[[143 129]
 [124 154]]
:
[129 124]

[[122 117 121 106 140]
 [126 134 109 117 132]
 [134 119 120 118 114]
 [107 106 131 129 144]]
:
[140 117 120 106]

[[140 133 110 123]
 [142 105 132 153]
 [106 125 109 143]
 [114 147 117 108]
 [153 125 126 153]]
:
[123 132 125 114]

[[106 115 136 100 140]
 [100 151 152 140 124]
 [127 129 127 126 125]]
:
[140 140 127]

[[103 145 115 115]
 [153 134 110 110]
 [127 129 127 127]
 [128 129 127 128]]
:
[115 110 129 128]

[[134 109 125 133]
 [105 137 133  98]
 [125 134 121 127]]
:
[133 133 134]

[[125 128 124 126]
 [124 137 149 133]
 [126 127 123 122]]
:
[126 149 127]
---
[[109 129 115 113]
 [140 123 151 123]
 [143 139 126 133]
 [134 109 155 136]
 [147 150 109 116]
 [127 114 123 128]
 [117 111 131 123]
 [146 109 134 142]
 [127 136 156 154]]
:
[[147 150 109 116]
 [109 129 115 113]
 [127 114 123 128]
 [143 139 126 133]
 [117 111 131 123]
 [146 109 134 142]
 [140 123 151 123]
 [134 109 155 136]
 [127 136 156 154]]

[[129 122 131 125 129 126 126 138 124 128 128 128 133 132]
 [125 139 127 133 129 131 131 110 133 128 128 129 117 118]
 [131 133 106 133 112 135 130 116 138 126 124 122 133 135]
 [129 115 142 120 137 121 124 152 117 130 131 131 135 133]
 [127 129 134 128 132 127 128 128 126 129 129 130 124 124]]
:
[[131 133 106 133 112 135 130 116 138 126 124 122 133 135]
 [125 139 127 133 129 131 131 110 133 128 128 129 117 118]
 [129 122 131 125 129 126 126 138 124 128 128 128 133 132]
 [127 129 134 128 132 127 128 128 126 129 129 130 124 124]
 [129 115 142 120 137 121 124 152 117 130 131 131 135 133]]

[[148 138 142 145 125 133 105]
 [124 144 145 115 144 144 130]
 [131 127 131 130 126 126 126]]
:
[[131 127 131 130 126 126 126]
 [148 138 142 145 125 133 105]
 [124 144 145 115 144 144 130]]

[[117 135 144 143 121]
 [141 119 110 123 140]
 [122 129 116 133 151]
 [132 128 113 130 129]
 [149 118 121 123 123]]
:
[[141 119 110 123 140]
 [132 128 113 130 129]
 [122 129 116 133 151]
 [149 118 121 123 123]
 [117 135 144 143 121]]

[[127 109 117 131 153 150 112 138 151 150 152]
 [112 140 151 117 152 131 107 133 150 116 120]
 [147 144 150 152 113 115 136 109 131 112 135]
 [112 142 116 151 149 120 119 105 135 107 136]
 [116 146 112 103 132 126 143 113 119 106 127]]
:
[[116 146 112 103 132 126 143 113 119 106 127]
 [112 142 116 151 149 120 119 105 135 107 136]
 [127 109 117 131 153 150 112 138 151 150 152]
 [147 144 150 152 113 115 136 109 131 112 135]
 [112 140 151 117 152 131 107 133 150 116 120]]

[[140 138 136 135 131 152 132 151 137 140]
 [151 143 132 133 141 156 131 147 142 134]]
:
[[151 143 132 133 141 156 131 147 142 134]
 [140 138 136 135 131 152 132 151 137 140]]

[[119 108 110 113 146 118 114]
 [120 115 116 129 133 124 119]
 [121 111 112 124 137 123 117]
 [114 111 114 116 143 116 112]
 [139 136 132 135 113 138 141]
 [118 116 118 132 128 123 117]
 [146 149 145 143 113 144 149]]
:
[[119 108 110 113 146 118 114]
 [121 111 112 124 137 123 117]
 [114 111 114 116 143 116 112]
 [120 115 116 129 133 124 119]
 [118 116 118 132 128 123 117]
 [139 136 132 135 113 138 141]
 [146 149 145 143 113 144 149]]
